Below are the code and all the weights of a small trained network. Each question names an input and a target symbol and asks about switching units off, where a switched-off unit gives its printed mean instead of its output.

import numpy as np


def w(rows, s, z=0):
    codes = np.array(rows[::2]) - 128.0
    scale = np.full(codes.shape[1], s)
    scale[-1] = z or s
    return codes * scale


def f(y):
    return y / 2 * (1 + np.tanh(0.7978845608 * (y + 0.044715 * y**3)))


def softmax(a):
    e = np.exp(a - a.max(-1, keepdims=True))
    return e / e.sum(-1, keepdims=True)


def log_softmax(a):
    a = a - a.max(-1, keepdims=True)
    return a - np.log(np.exp(a).sum(-1, keepdims=True))


def net(x, mask):
    ids = ['ΠΣηθλφ'.index(c) for c in x.split()]
    T = len(ids)
    res = E[ids] + P[:T]
    r = res
    for j in range(3):
        rows = slice(3 * j, 3 * j + 3)
        q, k, v = (r @ M[0][rows].T for M in (Q, K, V))
        z = softmax(np.where(np.tri(T) > 0, q @ k.T / 3**0.5, -1e9)) @ v
        o = O[0][rows]
        res = res + np.where(mask[j], z, o[:, -1]) @ o[:, :-1]
    y = f(res @ A[0][:, :-1].T + A[0][:, -1])
    res = res + np.where(mask[3:7], y, B[0][:, -1]) @ B[0][:, :-1]
    return log_softmax(res[-1] @ U[:, :-1].T + U[:, -1])


Q, K, V, O, A, B = {}, {}, {}, {}, {}, {}
E = w([
[6,179,96,157,93,161],'Π',
[161,133,139,83,51,123],'Σ',
[125,61,74,108,145,147],'η',
[153,104,176,140,128,52],'θ',
[160,165,120,131,131,221],'λ',
[143,191,125,30,131,107],'φ',
],0.024)
P = w([
[127,143,252,81,183,177],'0',
[132,127,179,82,134,144],'1',
[147,128,154,88,123,130],'2',
[151,119,138,102,113,117],'3',
[160,116,122,113,109,111],'4',
[164,113,111,125,107,105],'5',
[165,107,103,133,101,91],'6',
[173,104,86,140,103,92],'7',
[174,106,80,150,98,85],'8',
[176,112,71,154,96,77],'9',
[179,104,65,145,98,80],'10',
],0.012)
Q[0] = w([
[190,117,111,97,160,165],'h1',
[171,158,86,122,36,133],'h1',
[55,102,28,141,228,110],'h1',
[93,54,105,144,52,165],'h2',
[188,148,73,12,81,106],'h2',
[108,103,171,142,223,181],'h2',
[67,126,110,156,205,144],'h3',
[149,130,191,195,141,57],'h3',
[168,125,150,208,69,165],'h3',
],0.011)
K[0] = w([
[51,125,132,173,164,192],'h1',
[10,135,124,111,85,125],'h1',
[248,85,55,143,229,128],'h1',
[49,129,139,121,222,168],'h2',
[122,136,33,160,136,56],'h2',
[169,60,179,60,171,125],'h2',
[57,92,164,91,131,192],'h3',
[254,110,244,109,203,87],'h3',
[199,141,143,28,164,98],'h3',
],0.011)
V[0] = w([
[25,147,5,86,116,34],'h1',
[244,109,150,18,170,135],'h1',
[126,104,64,141,104,236],'h1',
[227,80,71,163,178,181],'h2',
[229,125,178,149,121,12],'h2',
[94,18,207,177,2,190],'h2',
[182,251,133,168,71,138],'h3',
[114,129,81,113,108,229],'h3',
[41,180,205,136,133,96],'h3',
],0.0084)
O[0] = w([
[172,160,219,183,41,117,182],'h1',
[201,138,167,22,208,166,182],'h1',
[105,106,98,126,74,113,117],'h1',
[33,85,111,168,109,123,2],'h2',
[25,96,185,229,150,45,83],'h2',
[102,127,255,77,31,157,79],'h2',
[83,204,94,112,97,166,162],'h3',
[129,214,149,213,161,176,149],'h3',
[78,207,52,122,110,16,177],'h3',
],0.0068,0.0078)
A[0] = w([
[85,79,84,147,122,29,3],'n1',
[136,97,178,143,233,107,31],'n2',
[134,220,171,254,196,207,216],'n3',
[152,148,195,61,130,141,71],'n4',
],0.0091,0.0042)
B[0] = w([
[148,149,144,170,185,221,157],'n1',
[86,87,19,111,15,156,192],'n2',
[10,110,153,1,125,99,169],'n3',
[160,67,155,199,84,112,245],'n4',
],0.0096,0.012)
U = w([
[196,149,40,129,197,84,128],'Π',
[185,150,254,168,192,96,253],'Σ',
[142,218,115,199,155,76,79],'η',
[160,108,91,197,111,244,75],'θ',
[64,77,127,123,116,8,102],'λ',
[82,156,155,97,160,148,110],'φ',
],0.006,0.0058)

Each question gives the input, a string of symbols that net reads in full, and the target symbol t.
The units are the heads (3 rows each of Q, K, V and O) and the neurons (one row each of A and B). Each row of codes is followed by its name. A weight is (code - 128) times the scale printed after its matrix; where a second scale follows, it is the last column's (O, A, B and U).
mask holds one flag per unit, heads first, then neurons. A switched-off unit (its flag False) gives its mean, the last column of its rows in O or B, instead of its output. The means were averaged over made-up inputs and are rounded, as every weight is.
A unit's drop is (log p(t) with every unit on - log p(t) with that unit switched off) / (log p(t) with every unit on - log p(t) with every unit switched off).
The circuit of an input: a set's keep is (log p(t) with only the set's units on - log p(t) with every unit switched off) / (log p(t) with every unit on - log p(t) with every unit switched off). Starting from all 7 units, units are removed one at a time, each time the one whose removal leaves the highest keep (on an exact tie, the one counted first), for as long as the keep stays at least 0.8.
circuit, biggest first: the units of the circuit, biggest drop first
unit that matters most: the unit with the biggest drop
top k neurons: the k neurons with the biggest drops, biggest first
heads that matter: for each layer, one digit per head in row order, 1 if its drop is at least 0.15 and else 0, layers parted by /
drop when u is switched off: that unit's drop, to one decimal
input Σ θ θ φ φ φ Σ φ, target Σ: unit that matters most : h3
input Σ Σ Σ, target Σ: heads that matter : 010
input φ θ φ λ θ φ λ φ, target φ: heads that matter : 011
input Σ λ θ φ φ φ φ θ, target Π: heads that matter : 110
input φ η φ θ, target λ: heads that matter : 110
input Σ φ Σ φ η φ, target θ: circuit, biggest first : (h3, n2, h1, n4)
input φ λ η λ θ, target λ: heads that matter : 111
input θ θ Σ, target Σ: circuit, biggest first : (n2, h2)
input φ λ φ φ λ, target Π: circuit, biggest first : (h1, h2)
input Σ η φ Π Π φ, target η: heads that matter : 101
input φ Σ Σ θ Σ Σ φ φ λ λ φ, target φ: top 2 neurons : (n3, n4)
input θ φ φ θ, target Π: circuit, biggest first : (n2, h1)
input φ Σ φ φ λ Π φ Σ, target θ: heads that matter : 111
input φ θ λ, target φ: heads that matter : 000
input φ φ φ, target Π: unit that matters most : h2
input φ φ φ θ φ θ φ, target λ: heads that matter : 111
input η Σ φ Σ η θ Σ Π, target φ: heads that matter : 001
input Σ φ φ η λ η η φ, target θ: circuit, biggest first : (h3, h1, n2, n4)
input φ φ φ φ λ Σ θ φ θ φ, target λ: top 2 neurons : (n2, n1)
input Π Σ θ φ θ θ Σ Σ, target θ: top neuron : (n3)
input Σ φ Σ φ θ φ φ θ φ φ Σ, target Π: top 2 neurons : (n4, n3)
input φ θ θ Π, target φ: drop when n3 is switched off : 0.8
input λ θ Π Σ φ φ φ φ φ, target η: drop when h1 is switched off : 0.6
input Π φ φ φ φ λ, target λ: drop when n2 is switched off : 0.0
input η λ φ φ Σ φ λ, target Π: drop when h1 is switched off : 1.2
